[ -57   55  -25   44 -116 -182 -165  -46  -57 -280  241  -50  169   68
   73  166  190   78 -271  112   27  137   80   68  229  -39  172  -69
   63 -315  -99    8   47  271 -208  -92] | T
[ 272  219    5  131   33 -103 -211   53  137  -32   22   37 -124  282
  174    1  362  108 -271   -2   33  241  169 -194  -85  -43  130 -167
 -101  -60 -148   84    0  208 -207  -49] | P
[-406 -516 -571 -234  370  212  770   49  313   27   75  378 -179  -35
   38 -403 -250   34 -115  217  400 -242  430  -70 -107  -50   -6  153
  280 -293  112   29 -375  312   61  -44] | J
[-206 -426 -153   46 -106   73  241  113  229 -156  -60 -229  165 -420
   35 -151 -161   31   16  145   28  -97 -464  226  367   -4 -196  -66
 -387  236   63  148 -266 -116  331  157] | M
[  94  346  547 -270  -31  141  334   10 -225  164  -73 -212   -6 -133
 -346  533 -305 -215  604  -87   15  335  -37  -11  -14 -159 -267   35
   28   12  174 -344  109 -395   -2  227] | M
[ -52  -38 -142   34  132  136  253  -64   44  267   52   51  -35  134
  389 -407  256  318 -146  143  102  159 -163  -49 -185   33  119  -71
 -123   16   -3   95  -91 -135    3 -384] | T
[ 146 -488  -12   92 -244  -71  650  142   43  -69 -156  115   44  162
 -319  -84 -196 -214   59 -141 -274  136  157  181 -238  201  -84  360
 -463  304 -152  -89 -173  126  230  -31] | X
[ -56  196   14  -56  -49   93 -230  143   -3 -232  113  -29   17  -71
  286   17  157  283   22 -260  316   96    9  -37 -446 -143   26 -127
  266 -287 -241  307 -355  303  195   34] | M
[-339  107 -157   89 -128  -46 -357  -94 -132  420 -205  134 -244   64
  395 -428  176  -75  -91  120   80  151   40  242  375  117 -315 -202
 -276  488  208  309 -208  -89   21  189] | K
[  20   30  115 -248  -18 -105 -309   30  -68    8 -153   -9  237  -79
  238  134   86  -84 -121 -332  105 -239   69  159 -225 -185   -1  195
  143 -226 -162   77   14  277  102  100] | K
[ 295   57  159 -119   40  210  -92  185  114  147   19 -180 -108  271
  -76 -235  -13  355  -48 -129   96 -128   41 -200   80   -7  -69  240
  -38  160 -177  -17  -96  -79   21  -65] | L
[-104 -496  -70   62  -77 -101  374  146 -371 -425  220  -14  417 -402
   44  303 -426  208  304 -168   31  112   84  387 -304   80   24   54
  231   44  289 -184  -52 -335  163  -17] | V
[ 320   82 -106  -74  142   79  444   36   13 -219  -46 -128 -303 -419
  305  -73  386  233   13   37 -140  -34 -311 -202  569  -48 -105   68
 -145   -8 -112 -114  -10   44  206 -215] | L
[ -87 -556 -262  373 -350    2 -277 -154 -109 -457  252  -32 -412  130
 -389  899  257 -242    7 -191  222   58 -250  293  135  356  381  -89
   63  -12  108   10 -369  469  110 -203] | J
[ 162 -129 -113 -209  162  -73   24  -46  151  332   -3  125   53  154
  243   31   -8   78   13 -133  273   43  191  204 -221   44   78  190
  -10 -223  142  -11   42 -155  133 -152] | P
[-370   65  159  -30   97   48  -59 -152  -55  -96   -6  -50 -182 -272
 -767  556 -253  -75  189   94  102 -192  -11 -195   -5 -121 -279 -215
    4  -51  195  304 -225 -189 -108  276] | T
[-130    9  -53  -46   56  301  146  113 -601 -135  152  -77  -49  -90
 -187  -97    9 -282  288  -23 -157  173   31  222 -190  119  -70  -31
  -67 -118  116 -136 -209 -123 -241    6] | X
[ -78 -586  314 -262 -199   58  484  359 -854 -445  279 -258  -35   36
 -649  -78 -172  143  128  257  238   89  197  327  131 -151 -338  -39
   20  377   31  -42  -79 -325   20  128] | X
[ 304 -107  -83 -162   10  143 -186   92  315 -211  250  -65  -93  191
  162  218  215  -44 -362  -99  300   92   76  106 -379  -72   24   29
 -180 -288  -63   57  176   97  -60   21] | J
[-214  137 -242   10  210  -65 -257 -150  181   97  132  -22  178  -35
  110   83  -31  198  -50  -98  298   55  126   -7  228  -35   71 -164
  146 -330   -9   76 -213  265  -79  -48] | X
[ 301 -277  123  -71   69  -88  159   14   57  109  -86 -104   93  135
 -187 -290  -31   -9  -21  -66   36  125  288  304   16   56  -81  241
 -156  134 -153   59  -94 -203  163 -227] | K
[-159  -19   33  -48   77 -101 -248   53  288  103   96  -92  521  -51
  268  -98 -258  229  181  -76  262 -188  315   57 -146    4  -45  -28
  270 -199   18   59 -161  334 -166  173] | P
[ 167  -23  -65  -64  176   92  318   47  273  277  121  -34  118  125
  421 -314   51  393  -92  102  -21  -67   -8 -123 -103   66   90  126
  -25   28   32  -47 -112  -30   58 -269] | W
[  -8 -294  277 -102  -12 -197  320   36 -431 -617   34  246 -536  170
 -490  422 -501 -256  299 -247 -126  191  131   43 -181 -183 -201  288
  140 -138  -16 -382    9  422  145  -33] | P
[ 106   57   -7  -69  208 -105  -83  -75  137 -250  162 -243  208   66
  136  183 -140  134 -103   32  297   51  296    0  176   45 -173   12
  133 -271   -4 -122   33  519 -130  -46] | W
[-314 -214  263    0 -183  -84 -295  103 -211 -304  202 -210  106  -93
 -243  434 -133   12  204 -168   62   86 -217  229  269  -76   57 -135
  113  -33  -51  -41   42  164  168 -206] | X
[   7 -259   27 -109 -147 -269  -91  -83 -321 -314   50  323 -662  327
 -347 -114  -44 -102 -131   15  122  462  223  273  243 -264 -321  111
 -222  158  -87  166   59  -60  181   70] | X
[ 235 -219   58 -116   33  -20   69   89  655 -176  -61   90  118    7
 -169  -36   16  150   44 -231  476  223  249  134  140  181 -192   31
   34 -179 -158  -83  105  236  108   69] | X
[ 222 -300 -223   30  -54  110  416  247   -3    9  474 -405  451  157
  -58  249  -21  230 -144   97  353    0  236  405  159  466 -112 -188
 -197   52  120  -98 -264  385  406 -260] | V
[-259 -525  361 -130  -25  -42  590  475 -160 -240   22   24   50   90
 -232 -145 -284  -94  241   36  121  201  351  222 -484  -99  -56  -22
  214  192    3   53 -261  154  142  -41] | X
[ 226   12   68 -207 -111   58 -287  -75  213  420  -83 -208  -46  152
  293  200  188   32  117 -188   70 -448 -331   26  205   91   99  325
  -95   -8  -59  -87  119  194  132 -146] | M
[ 158  -18 -152 -333  129  -18  858  172  229  420 -110  322 -146   58
  349 -156 -331   61  312 -277  -10 -139  562 -229 -478  -11 -197  410
  -50   26  -30 -183   72   16  136   61] | V
[  75  -58   22  185 -297 -200 -484   -9    0 -169 -400  -69 -237 -165
  532   12   57 -249  212 -235 -116 -152 -142  214  274  109   37  430
   81   38   37   23 -297  478   29  237] | T
[ 216  -82  -23 -152   31  155 -155  -12  156  127   37 -100  -99  227
  -26  117  209   78 -110  -66   68   39  -81  -10   50   28   48  202
 -241   73  -35  182   53 -104  126 -265] | W
[-299  -36    8   34 -244  -70 -115  -41 -674 -477  220  245   22 -181
 -235  377  -67 -164 -154   85 -104   54  116  432  -79   88   84   74
  558 -137  312   86 -415  -57  147  210] | J
[-200   85  252  204  167  255 -143 -142  -93 -284  212  -48  122  -97
  110  280 -107  314   96  359 -100  129  105 -115 -132 -146   12 -253
  365   21  617 -372  -90  -28 -497 -100] | M
[-302  -25  232 -100 -165   15  171 -124 -478 -526  204   77 -190  -77
 -433  345  -33   49  -83  -75   71  317   -1  169  446   35 -352   -4
  106  -38  -21 -162 -358  388  155  -73] | X
[   7  -80 -149 -185   30   22 -206  -32  215 -463  110 -271  154  219
  136  195  174  177 -189  167  157  273  166 -140  224 -136   85  -13
  -99  -95  109   97  110  283 -111 -107] | L
[ 389 -234   99 -222  120 -107  334    4   47   58   55  114  -20 -176
 -228 -190  269  -10  663 -292   37 -156 -222  218  283   67   23   29
  317   89 -260 -189  171   82 -108   68] | X
[ 178 -352   30 -172   19 -137   50  -48   97   68  -82  -35 -102  361
 -274  101   25   44    5 -221   27   23  -97  135  119  -60   85  207
 -305  158 -128  -17   74   81  236 -327] | M
[   5  -99   67  205  -37  -33  265   26   62 -130  342 -149  249  -95
  196  672 -263  185  285  114 -210  108 -301  -84  -68  137  221  -30
  -50 -134  397 -435  141  -17 -326  -92] | X
[ -97  189   19  114 -243 -136 -310  218  -88 -498  159   85  229  -27
    5   52  268   79 -244  -79   60  306  341   86  132   45   41 -237
  168 -161 -254  173  143  323 -155   22] | T
[ 178  -70 -207   51  160  114  531   68  762   20 -153  -31  311   64
  185    0 -276  -59 -163   97 -351  198  -71 -136   20  193 -172   32
 -619  334  302 -249  202  112  135   23] | W
[ 213 -107  329  -11 -232 -421 -170   94   28 -512  294 -280 -199   29
 -193  819 -107 -187  206   53  144  240  166  309  576    0  -39 -136
  315  164  130  -67  283  273  191   43] | J
[-138 -153 -244  -28  398   76  584   56  306  135   99  390   16   11
  198 -304 -249  325 -381  210   18  -82  294 -236 -324   32 -284  139
 -284 -111  109   99 -110   62 -151 -176] | P
[ 422  -17  276  -71  -76  -68 -215  181   97 -337  -29 -224  -37  207
 -357  381  -14 -195  219 -225  113  214  385   30 -108 -165  -46   77
  -25  -75 -202  -22  229  318  -21   67] | J
[ 138 -113  -50   84  -34  -37 -229   42  -49 -484  106 -128  123   96
 -149   23  275  143 -146 -182  170  305 -245  152  178  213  -96 -176
 -304 -188 -247   12   27  420   12 -135] | W
[ -52 -327 -382  105 -147 -352   50   61  210   56 -101  230 -245  166
  232  -87 -161 -399   77 -221   32   59   18  333 -448  255  -26  111
 -278  143  -82  494 -247  228  320  238] | K
[  78 -105   20  -93 -161 -200 -133   15  374  233    5 -196  -39 -134
  620 -191  288 -174   33 -138  -74    7  212  337  110  -81  200   92
  -36  154  -54  170 -218 -123  185  -69] | L
[ -19  -54   -8 -324   28  142   80   73  312  438   92 -213   94  190
  422  -69   76   93  -83 -156   70 -266  117   80 -229   90   81   85
 -226    6   85 -149   -5  -63   48 -243] | M
[-412   97  -29  151 -156   58 -271 -141 -118   99  -50    9  297 -193
 -224 -104  -22  -45  262  308   33    2  -27    3  186   40  122 -173
  324   20  115  192 -129 -346 -303  304] | M
[   4  241   95  181  -10  152  -55   71 -237 -777  176 -254   75 -343
 -128  167   67   43  372  229 -314  324 -475 -178    6    6 -197 -362
  -28   92   64  196   75  107 -156  150] | J
[ 109    2   70  261  -47   83 -381   62    3 -200  188   25   65   67
 -261  479  115   58 -256  -41  139   52 -144   -3 -139   -5  149 -184
   27 -282  -34  -14  -40  178  -67  -25] | P
[ 109  -84 -153   42   26 -189  116  174  182 -133  217   -5  406   -3
  -38 -234 -285 -180 -311   78  -82  159  574  313  227  -48 -134   89
 -140  -87 -238   22  186  147   89  -12] | W
[ 162 -165  -63 -154  197   50    3   49  400 -217   96 -128  520   55
  -94  157   53  186 -127  -82  426  -26  145   79  -38   57 -169  -82
  -33 -267  -93   63  -80  694   60   10] | P
[-270   -6  -65  178 -102 -238  210  313 -703 -302 -161  161  303  -95
 -413 -344 -113 -465 -176  116 -406   98  309  451 -119  338 -197 -166
  -69  207   76  172 -336   96  -22  410] | X
[  51  -12  282 -267   -5  192  -99   67   82  276 -172 -277  -69   -4
   97  -28  223  270  120 -146  167  -93 -143 -115  189  -62  -68  107
 -161   59  -48   -2  -64 -166  223 -288] | V
[ 220 -236   28 -131   18  118   78  -35 -156  313 -100 -115  -84  159
  154  -64   69  297  -74  -29  255 -169 -156    1  106 -117   89  536
  -44   14 -137   54 -236  -96   89 -270] | M
[ 189  -66  219 -239    0   -5  -44  195 -147 -350  -96  -83 -104  119
 -155   74  -15  203  161   25  188  179  170 -119  243 -206 -195  153
   80   64  -37  -17  369   55   55  -17] | L
[ 439  232   38    7 -216   27 -341  -46  128   -3  140   97   62  284
  155  304  472  -18 -105 -164  115   43  306   59 -591  197   50   87
  -32 -221 -118  175  226  257 -228   30] | T
[ 195   73  473 -254   61 -191  321  297 -521 -360  128 -194 -246  -89
 -314  321 -325   -1  608  -53 -207  125 -307 -119  -47 -221 -146   -1
  152  133    2  -73  204 -296    4  182] | P
[  79  201  178  -21  -42  -64 -305  211  -94 -137   11 -177    4  137
   56  105 -100  120  -31 -179  209  150  295  -97  -22  -56  -91    2
   55  -63 -181   10  194  100 -136   26] | J
[ 128 -379  177   56 -160  270  441  391 -372 -539  160 -231 -355 -136
 -668  134   26 -241  336   89  -18  304 -150  139  202  -23 -228 -199
 -284  184 -102  -78 -124  -62   57   64] | K
[  45   62   67 -299  104   -6  233   51  -58   93   57  101  150  136
   33  110  306  -80 -291 -119   61  -59  297  105 -224  222   53   93
  138 -165   22  -30 -162  155  -99  -93] | V
[-102  129  210    1  -56  -13 -327  118  -39 -137  161 -294  416   53
   41 -103  -12  264  -82   -4   72  115   -5   80  -19   51  -98 -144
  -54 -107 -151  205 -173  161  -10  -74] | K
[  15   48  -80 -123  -91  -31  -94  144  263  -50  -78   41  475   35
  175   16  156 -156  -60 -154  185  327  485  208 -188   53   -4  -82
  -83 -164    8    6  131  184 -170  246] | X
[-102  -15 -206  -28   17   60 -300 -116  280  103   38   15  215  -65
  232  -63  181  173  170 -121  446   21    8   44 -124   71  -65 -251
  -44 -318  -18   89  -47  231 -104  150] | P
[ 266 -140  -15  -53  -22   23  149   54  126  240  -10 -288    6   39
  250 -122  112  321   -1   13  -89 -183 -232 -139  275  -56   71  158
 -363  169 -101 -154  178 -179   74 -255] | X
[ 140  196 -118   95   65 -114   24    5  -12 -470 -355  260   15  122
 -188 -126   30  105 -108  167 -443  512 -194 -167    6 -288 -122 -148
 -219  377  241  351 -266  129  299  385] | K
[-104  -13  436 -366  -52 -135  219   62   40  -51    0   25   91  225
  -97  567 -158  -10  111 -265   51  161  318  120 -277  151 -173  -24
  140  328  422 -271   73   37  -24  132] | L
[-131 -285 -220   44   17  186  622  315    2 -363  321 -184  -56  198
 -367  644 -249  252  111  160  308  225 -260 -375 -258  170   -8 -401
 -226  144  190  -17  146   68  -11   32] | X
[ 276  232  287 -103  245  114  470 -119 -323  -94  -71  -84 -222   91
 -310  231    5  363  159  120    8  217   60 -365  312 -185 -349   -6
   22  396  152 -255 -109   52 -245   -2] | M
[ -14 -162  -97 -202  190  127   79  -92  125  188   85  -19  -29   24
  173 -282   14  259   12 -182  104  -72  100  126 -306  -79   40   60
  -20 -104   36  -17 -214 -195  238 -296] | X
